Below is a small trained network, with its code and all its weights. Each question gives an input and a class and asks what happens when units are switched off, that is, made to give their printed mean instead of their output.

import numpy as np


def w(rows, s, z=0):
    codes = np.array(rows[::2]) - 128.0
    scale = np.full(codes.shape[1], s)
    scale[-1] = z or s
    return codes * scale


def f(y):
    return np.maximum(y, 0)


def log_softmax(a):
    a = a - a.max(-1, keepdims=True)
    return a - np.log(np.exp(a).sum(-1, keepdims=True))


def net(x, mask):
    res = np.array(x, float).reshape(1, 7) / 4 @ E
    y = f(res @ A[0][:, :-1].T + A[0][:, -1])
    res = res + np.where(mask, y, B[0][:, -1]) @ B[0][:, :-1]
    return log_softmax(res[-1] @ U[:, :-1].T + U[:, -1])


A, B = {}, {}
E = w([
[126,135,129,126,129,123,129,128,124,127,130,128],'x0',
[208,102,65,179,224,96,230,39,101,178,243,79],'x1',
[217,181,234,27,135,130,121,44,14,146,90,213],'x2',
[177,3,172,188,77,182,179,220,69,63,205,221],'x3',
[145,50,225,148,22,28,209,146,134,234,62,39],'x4',
[142,107,18,44,84,207,215,128,177,208,88,208],'x5',
[124,123,126,125,130,126,132,124,131,128,122,128],'x6',
],0.0042)
A[0] = w([
[205,110,74,173,213,101,215,45,108,182,220,81,48],'neuron 0',
[154,65,199,159,48,39,196,139,126,204,95,63,2],'neuron 1',
[145,104,28,37,91,222,210,125,189,212,74,198,197],'neuron 2',
[227,172,231,32,124,129,124,54,17,142,87,210,147],'neuron 3',
[32,151,175,63,39,154,46,214,174,99,14,166,114],'neuron 4',
[228,170,230,38,126,127,119,54,12,145,85,209,145],'neuron 5',
[199,110,73,166,208,100,214,42,111,185,218,83,54],'neuron 6',
[146,107,28,39,88,227,214,127,185,215,76,205,186],'neuron 7',
[116,188,52,133,232,223,62,113,108,24,205,191,62],'neuron 8',
[117,189,49,132,229,223,61,112,107,23,206,190,57],'neuron 9',
[203,109,76,171,210,103,214,47,109,182,217,82,37],'neuron 10',
[100,167,241,221,175,19,27,135,60,29,166,49,243],'neuron 11',
[155,63,200,156,48,41,197,138,127,204,98,63,12],'neuron 12',
[23,63,43,225,102,130,133,221,244,111,151,51,105],'neuron 13',
[45,251,65,54,202,59,72,17,214,221,39,23,220],'neuron 14',
[190,3,163,208,62,202,197,226,67,52,217,219,161],'neuron 15',
],0.0036,0.00083)
B[0] = w([
[180,239,182,191,51,161,46,230,63,118,68,206,205],'neuron 0',
[129,96,218,43,227,136,164,186,235,219,28,173,203],'neuron 1',
[204,59,173,223,104,171,137,20,151,28,115,58,204],'neuron 2',
[28,170,29,199,210,233,210,142,76,201,204,27,222],'neuron 3',
[185,239,148,234,39,193,42,218,40,97,87,167,225],'neuron 4',
[26,168,26,200,207,228,208,145,80,199,200,24,222],'neuron 5',
[180,238,183,191,48,160,46,229,63,109,68,204,203],'neuron 6',
[206,52,171,218,100,172,137,18,159,32,110,61,204],'neuron 7',
[145,76,237,31,233,125,171,175,246,224,19,179,217],'neuron 8',
[148,75,237,31,235,124,175,179,247,226,18,183,217],'neuron 9',
[182,243,177,193,46,162,41,235,60,116,66,208,202],'neuron 10',
[215,24,158,210,146,195,148,8,191,49,95,32,247],'neuron 11',
[131,96,217,45,227,129,166,181,228,218,28,173,204],'neuron 12',
[19,198,47,187,203,217,221,165,71,193,197,52,220],'neuron 13',
[54,183,220,78,57,9,243,81,78,4,214,244,253],'neuron 14',
[36,162,196,49,92,16,238,89,100,41,214,226,255],'neuron 15',
],0.0036,0.0051)
U = w([
[146,91,175,31,205,122,139,181,229,222,45,164,71],'0',
[176,207,134,184,41,154,31,220,60,113,89,173,79],'1',
[24,150,48,169,179,195,181,141,88,194,215,42,101],'2',
[66,141,158,62,80,14,192,80,106,40,210,198,126],'3',
[219,45,138,186,119,165,111,2,170,50,107,53,127],'4',
[132,116,116,114,121,119,110,131,128,142,130,123,212],'5',
[132,109,113,113,123,117,111,126,127,134,143,128,187],'6',
[176,34,22,33,79,41,1,108,99,177,215,98,2],'7',
],0.0066,0.0041)

Each question gives the input, the list of numbers given to net, and the class t.
The units are the neurons (one row each of A and B). Each row of codes is followed by its name. A weight is (code - 128) times the scale printed after its matrix; where a second scale follows, it is the last column's (A, B and U).
mask holds one flag per neuron, in row order. A switched-off neuron (its flag False) gives its mean, the last column of its row in B, instead of its output. The means were averaged over made-up inputs and are rounded, as every weight is.
A unit's drop is (log p(t) with every unit on - log p(t) with that unit switched off) / (log p(t) with every unit on - log p(t) with every unit switched off).
The circuit of an input: a set's keep is (log p(t) with only the set's units on - log p(t) with every unit switched off) / (log p(t) with every unit on - log p(t) with every unit switched off). Starting from the 12 units with the biggest drops (on a tie, the unit counted first), units are removed one at a time, each time the one whose removal leaves the highest keep (on an exact tie, the one counted first), for as long as the keep stays at least 0.8.
circuit, biggest first: the units of the circuit, biggest drop first
top k neurons: the k neurons with the biggest drops, biggest first
drop when u is switched off: that unit's drop, to one decimal
input [5,5,8,1,-6,-6,5], class 2: circuit, biggest first	[neuron 5]
input [5,-3,7,1,4,8,7], class 4: circuit, biggest first	[neuron 7; neuron 2]
input [-5,5,2,-7,-2,7,-1], class 3: top 2 neurons	[neuron 14; neuron 11]
input [3,-2,-7,-2,8,-7,1], class 0: top 2 neurons	[neuron 1; neuron 12]
input [-4,7,-7,3,-2,8,-8], class 4: top 2 neurons	[neuron 7; neuron 2]
input [3,-2,5,5,4,8,8], class 4: circuit, biggest first	[neuron 7; neuron 2]
input [-5,-2,-2,-2,2,-6,6], class 4: top 2 neurons	[neuron 11; neuron 15]
input [7,-7,-7,2,-8,8,-8], class 0: top 2 neurons	[neuron 9; neuron 8]
input [5,6,4,-7,2,4,-3], class 3: top 2 neurons	[neuron 14; neuron 4]
input [-1,-5,-8,8,4,-5,-3], class 2: top 2 neurons	[neuron 13; neuron 14]
input [2,8,-2,6,1,-2,6], class 1: drop when neuron 14 is switched off	0.1
input [8,-3,-7,-1,-8,1,0], class 0: drop when neuron 9 is switched off	0.5
input [6,2,0,-8,2,7,4], class 3: drop when neuron 6 is switched off	0.0
input [8,8,6,1,8,-2,-8], class 0: circuit, biggest first	[neuron 1]
